Below are the code and all the weights of a small trained network. Each question names an input and a target symbol and asks about switching units off, where a switched-off unit gives its printed mean instead of its output.

import numpy as np


def w(rows, s, z=0):
    codes = np.array(rows[::2]) - 128.0
    scale = np.full(codes.shape[1], s)
    scale[-1] = z or s
    return codes * scale


def norm(h):
    return h / np.sqrt((h * h).mean(-1, keepdims=True) + 1e-5)


def f(y):
    return y / 2 * (1 + np.tanh(0.7978845608 * (y + 0.044715 * y**3)))


def softmax(a):
    e = np.exp(a - a.max(-1, keepdims=True))
    return e / e.sum(-1, keepdims=True)


def log_softmax(a):
    a = a - a.max(-1, keepdims=True)
    return a - np.log(np.exp(a).sum(-1, keepdims=True))


def net(x, mask):
    ids = ['αβγδεζθλμξπσψω'.index(c) for c in x.split()]
    T = len(ids)
    res = E[ids] + P[:T]
    r = norm(res)
    for j in range(2):
        rows = slice(2 * j, 2 * j + 2)
        q, k, v = (r @ M[0][rows].T for M in (Q, K, V))
        z = softmax(np.where(np.tri(T) > 0, q @ k.T / 2**0.5, -1e9)) @ v
        o = O[0][rows]
        res = res + np.where(mask[j], z, o[:, -1]) @ o[:, :-1]
    y = f(norm(res) @ A[0][:, :-1].T + A[0][:, -1])
    res = res + np.where(mask[2:10], y, B[0][:, -1]) @ B[0][:, :-1]
    return log_softmax(norm(res)[-1] @ U[:, :-1].T + U[:, -1])


Q, K, V, O, A, B = {}, {}, {}, {}, {}, {}
E = w([
[93,147,199,166,136,124,102,184,125,101,112],'α',
[75,96,133,141,76,131,169,134,99,123,127],'β',
[115,152,101,152,103,145,115,119,148,117,187],'γ',
[128,106,105,172,151,121,130,163,120,162,124],'δ',
[143,132,212,130,153,133,175,192,153,120,149],'ε',
[110,140,108,127,90,122,136,136,153,158,79],'ζ',
[124,116,77,80,86,115,152,128,173,138,159],'θ',
[157,152,136,115,134,113,127,102,107,190,169],'λ',
[112,102,165,183,137,68,165,125,151,128,62],'μ',
[108,109,118,135,142,118,117,92,175,177,124],'ξ',
[71,137,111,74,180,150,140,128,120,156,118],'π',
[92,165,124,254,152,171,116,134,144,184,74],'σ',
[155,112,149,169,171,99,128,86,152,107,135],'ψ',
[201,161,160,175,122,122,108,58,126,181,109],'ω',
],0.017)
P = w([
[70,224,26,58,156,2,189,170,147,42,188],'0',
[157,180,157,207,90,120,59,88,132,90,45],'1',
[85,150,59,45,132,78,155,171,136,105,206],'2',
[159,143,190,203,80,147,41,81,142,96,51],'3',
[99,115,88,43,138,109,154,181,117,179,200],'4',
[175,149,193,201,63,172,34,87,147,108,63],'5',
[121,104,93,37,138,141,160,200,103,228,193],'6',
[170,137,198,186,74,180,29,76,137,120,67],'7',
],0.0055)
Q[0] = w([
[114,113,116,172,161,119,119,105,115,97,58],'h0',
[110,141,113,126,163,116,121,132,99,185,133],'h0',
[150,129,187,157,82,137,97,132,157,61,80],'h1',
[142,130,171,171,129,131,5,201,189,131,137],'h1',
],0.011)
K[0] = w([
[92,103,75,175,188,94,96,125,111,135,63],'h0',
[137,164,176,98,127,169,143,97,71,124,98],'h0',
[165,105,95,176,152,109,98,174,130,150,96],'h1',
[188,115,153,153,85,166,1,101,172,103,98],'h1',
],0.0085)
V[0] = w([
[229,105,108,123,78,253,247,119,163,172,134],'h0',
[117,105,18,170,106,82,180,62,139,101,46],'h0',
[42,70,180,129,119,214,153,108,34,122,150],'h1',
[171,60,125,102,120,239,15,119,141,116,110],'h1',
],0.003)
O[0] = w([
[71,182,79,159,120,1,131,187,101,116,100,3],'h0',
[59,80,133,139,89,156,75,137,91,153,127,177],'h0',
[49,175,141,160,140,107,133,163,101,63,134,8],'h1',
[137,199,56,146,183,86,202,76,151,114,56,41],'h1',
],0.0051,0.0022)
A[0] = w([
[121,157,167,62,44,81,130,109,151,132,195,119],'n0',
[190,197,178,131,255,195,109,94,88,80,98,98],'n1',
[157,117,177,49,228,116,112,195,90,119,189,18],'n2',
[147,124,142,68,124,42,234,125,110,91,173,26],'n3',
[178,179,177,162,94,145,57,52,158,153,93,70],'n4',
[174,129,189,170,156,146,79,62,59,25,43,3],'n5',
[200,105,171,222,182,94,80,119,92,73,151,96],'n6',
[133,142,186,128,82,147,68,146,63,93,9,127],'n7',
],0.0071,0.0035)
B[0] = w([
[156,144,159,125,190,155,117,174,93,150,46,182],'n0',
[90,88,129,108,118,104,45,114,161,206,182,179],'n1',
[168,121,161,132,45,161,220,38,126,165,90,179],'n2',
[109,139,12,226,114,45,93,54,194,14,115,139],'n3',
[87,97,159,93,122,74,166,172,85,66,136,254],'n4',
[53,254,131,149,51,130,194,158,178,197,184,177],'n5',
[156,98,46,84,189,206,171,109,55,99,39,200],'n6',
[213,126,45,99,192,120,98,121,175,116,204,224],'n7',
],0.0068,0.0058)
U = w([
[115,213,112,110,199,145,114,186,136,94,216,195],'α',
[141,48,88,147,32,174,146,119,108,151,202,121],'β',
[46,147,134,138,59,163,154,168,46,37,120,221],'γ',
[175,80,46,129,223,203,129,90,91,84,76,129],'δ',
[176,120,217,96,182,220,170,168,167,97,114,59],'ε',
[159,108,27,52,94,73,109,127,176,82,127,125],'ζ',
[110,160,128,77,55,163,87,177,130,158,3,52],'θ',
[125,135,170,76,205,67,102,163,23,107,127,161],'λ',
[131,185,134,160,144,95,244,157,178,75,80,128],'μ',
[72,51,174,152,148,78,114,88,167,104,82,203],'ξ',
[96,88,117,77,209,142,49,56,188,194,146,3],'π',
[84,173,139,245,129,171,74,97,134,156,77,163],'σ',
[25,167,96,60,174,174,228,90,108,116,116,79],'ψ',
[170,215,97,140,78,99,113,33,91,173,126,174],'ω',
],0.0071,0.0027)

Each question gives the input, a string of symbols that net reads in full, and the target symbol t.
The units are the heads (2 rows each of Q, K, V and O) and the neurons (one row each of A and B). Each row of codes is followed by its name. A weight is (code - 128) times the scale printed after its matrix; where a second scale follows, it is the last column's (O, A, B and U).
mask holds one flag per unit, heads first, then neurons. A switched-off unit (its flag False) gives its mean, the last column of its rows in O or B, instead of its output. The means were averaged over made-up inputs and are rounded, as every weight is.
A unit's drop is (log p(t) with every unit on - log p(t) with that unit switched off) / (log p(t) with every unit on - log p(t) with every unit switched off).
The circuit of an input: a set's keep is (log p(t) with only the set's units on - log p(t) with every unit switched off) / (log p(t) with every unit on - log p(t) with every unit switched off). Starting from all 10 units, units are removed one at a time, each time the one whose removal leaves the highest keep (on an exact tie, the one counted first), for as long as the keep stays at least 0.8.
units of the circuit, in order: the units of the circuit, biggest drop first
unit that matters most: the unit with the biggest drop
k most important neurons: the k neurons with the biggest drops, biggest first
heads that matter: for each layer, one digit per head in row order, 1 if its drop is at least 0.15 and else 0, layers parted by /
drop of u: that unit's drop, to one decimal
input δ ξ β σ ψ μ λ, target ω: 4 most important neurons : (n2; n3; n4; n6)
input α λ π δ δ δ, target δ: unit that matters most : n6
input α ε ζ, target θ: units of the circuit, in order : (n7; n0; h1)
input μ ζ ξ ξ μ δ β, target γ: 2 most important neurons : (n7; n1)
input γ ζ ε α π δ β, target γ: units of the circuit, in order : (n7; h1; n1)
input δ ω ζ, target θ: heads that matter : 00
input ξ λ ξ γ α μ σ π, target π: units of the circuit, in order : (n1; n6)
input δ δ γ ξ δ ψ ψ, target δ: 2 most important neurons : (n6; n5)
input δ σ α ψ δ ψ ε, target μ: units of the circuit, in order : (h0; n3)
input ξ γ δ λ δ λ λ, target ω: units of the circuit, in order : (h0; n2; n3)
input δ δ λ σ π μ, target μ: units of the circuit, in order : (n5; n7; n4)
input ξ π α, target ε: units of the circuit, in order : (n2; n4; n5)
input δ δ ψ δ δ ψ, target ψ: units of the circuit, in order : (n5; n6; n4)
input ξ α δ λ, target λ: units of the circuit, in order : (n4)
input ω θ δ, target β: 3 most important neurons : (n0; n6; n7)
input δ α δ μ ξ α γ, target α: 3 most important neurons : (n6; n2; n0)
input ζ δ λ ξ δ α, target α: drop of n7 : 0.6
input ε ζ δ, target β: drop of h0 : 0.0
input λ ζ δ θ, target θ: drop of n7 : 0.2
input δ ξ δ σ β σ γ, target α: unit that matters most : h0
